Below are the code and all the weights of a small trained network. Each question names an input and a class and asks about switching units off, where a switched-off unit gives its printed mean instead of its output.

import numpy as np


def w(rows, s, z=0):
    codes = np.array(rows[::2]) - 128.0
    scale = np.full(codes.shape[1], s)
    scale[-1] = z or s
    return codes * scale


def norm(h):
    return h / np.sqrt((h * h).mean(-1, keepdims=True) + 1e-5)


def f(y):
    return np.maximum(y, 0)


def log_softmax(a):
    a = a - a.max(-1, keepdims=True)
    return a - np.log(np.exp(a).sum(-1, keepdims=True))


def net(x, mask):
    res = np.array(x, float).reshape(1, 2) / 4 @ E
    u = 0
    for l in range(2):
        y = f(norm(res) @ A[l][:, :-1].T + A[l][:, -1])
        res = res + np.where(mask[u : u + 8], y, B[l][:, -1]) @ B[l][:, :-1]
        u += 8
    return log_softmax(norm(res)[-1] @ U[:, :-1].T + U[:, -1])


A, B = {}, {}
E = w([
[173,136,177,136,197,22,141],'x0',
[6,34,163,101,99,145,137],'x1',
],0.013)
A[0] = w([
[188,174,74,190,70,228,33,30],'L0N0',
[189,210,156,153,142,89,105,62],'L0N1',
[166,170,29,129,134,186,158,2],'L0N2',
[68,63,181,142,173,3,112,149],'L0N3',
[109,192,101,170,215,61,236,85],'L0N4',
[144,98,155,127,123,1,117,118],'L0N5',
[167,94,163,178,135,143,127,79],'L0N6',
[48,76,106,137,70,170,37,94],'L0N7',
],0.0091,0.0049)
B[0] = w([
[93,107,100,238,72,53,17,219],'L0N0',
[212,160,68,21,83,109,137,208],'L0N1',
[58,125,96,233,130,123,10,176],'L0N2',
[105,182,113,255,151,172,163,254],'L0N3',
[200,120,62,30,166,162,78,201],'L0N4',
[114,200,216,122,175,129,117,213],'L0N5',
[145,158,139,99,99,115,101,133],'L0N6',
[174,139,58,34,181,117,142,238],'L0N7',
],0.0073,0.0088)
A[1] = w([
[119,129,108,58,110,84,104,219],'L1N0',
[121,151,221,179,177,161,163,51],'L1N1',
[210,153,139,128,158,112,202,253],'L1N2',
[161,170,160,18,74,69,119,90],'L1N3',
[99,43,254,170,184,80,189,72],'L1N4',
[214,123,98,240,62,118,109,118],'L1N5',
[74,125,220,148,173,103,89,47],'L1N6',
[108,66,122,14,70,203,183,124],'L1N7',
],0.011,0.0022)
B[1] = w([
[105,162,116,156,187,158,203,215],'L1N0',
[103,73,141,193,44,133,109,219],'L1N1',
[96,99,131,33,116,121,121,250],'L1N2',
[131,132,254,130,146,119,147,208],'L1N3',
[79,214,193,232,196,184,145,225],'L1N4',
[25,86,158,156,66,133,86,250],'L1N5',
[69,62,141,192,138,180,182,194],'L1N6',
[183,57,56,46,165,164,219,255],'L1N7',
],0.0096,0.0064)
U = w([
[89,129,51,196,49,123,20,245],'0',
[102,79,9,41,156,187,197,198],'1',
[183,192,167,31,186,89,103,239],'2',
[55,152,201,253,189,162,178,166],'3',
[135,113,146,149,98,110,139,28],'4',
[160,104,122,166,74,104,183,18],'5',
[128,101,144,134,126,127,110,1],'6',
],0.015,0.0057)

Each question gives the input, the list of numbers given to net, and the class t.
The units are the neurons (one row each of A and B). Each row of codes is followed by its name. A weight is (code - 128) times the scale printed after its matrix; where a second scale follows, it is the last column's (A, B and U).
mask holds one flag per neuron, layer by layer. A switched-off neuron (its flag False) gives its mean, the last column of its row in B, instead of its output. The means were averaged over made-up inputs and are rounded, as every weight is.
A unit's drop is (log p(t) with every unit on - log p(t) with that unit switched off) / (log p(t) with every unit on - log p(t) with every unit switched off).
The circuit of an input: a set's keep is (log p(t) with only the set's units on - log p(t) with every unit switched off) / (log p(t) with every unit on - log p(t) with every unit switched off). Starting from the 12 units with the biggest drops (on a tie, the unit counted first), units are removed one at a time, each time the one whose removal leaves the highest keep (on an exact tie, the one counted first), for as long as the keep stays at least 0.8.
circuit, biggest first: the units of the circuit, biggest drop first
top k neurons: the k neurons with the biggest drops, biggest first
k most important neurons of layer l: the k neurons of layer l with the biggest drops, biggest first
drop of u: that unit's drop, to one decimal
input [-4,0], class 0: circuit, biggest first => [L0N0]
input [0,-6], class 0: 3 most important neurons of layer 0 => [L0N7, L0N0, L0N2]
input [0,3], class 1: top 2 neurons => [L0N7, L0N0]
input [3,0], class 2: top 2 neurons => [L0N4, L0N1]
input [0,1], class 1: top 2 neurons => [L0N7, L0N0]
input [7,0], class 2: 3 most important neurons of layer 0 => [L0N4, L0N1, L0N0]
input [0,-8], class 0: 2 most important neurons of layer 1 => [L1N5, L1N7]
input [4,0], class 2: 2 most important neurons of layer 0 => [L0N4, L0N1]
input [-1,-8], class 0: drop of L1N5 => 0.1
input [-1,-6], class 0: drop of L0N2 => 0.0
input [-2,0], class 0: drop of L0N0 => 1.3
input [0,2], class 1: 2 most important neurons of layer 0 => [L0N7, L0N0]
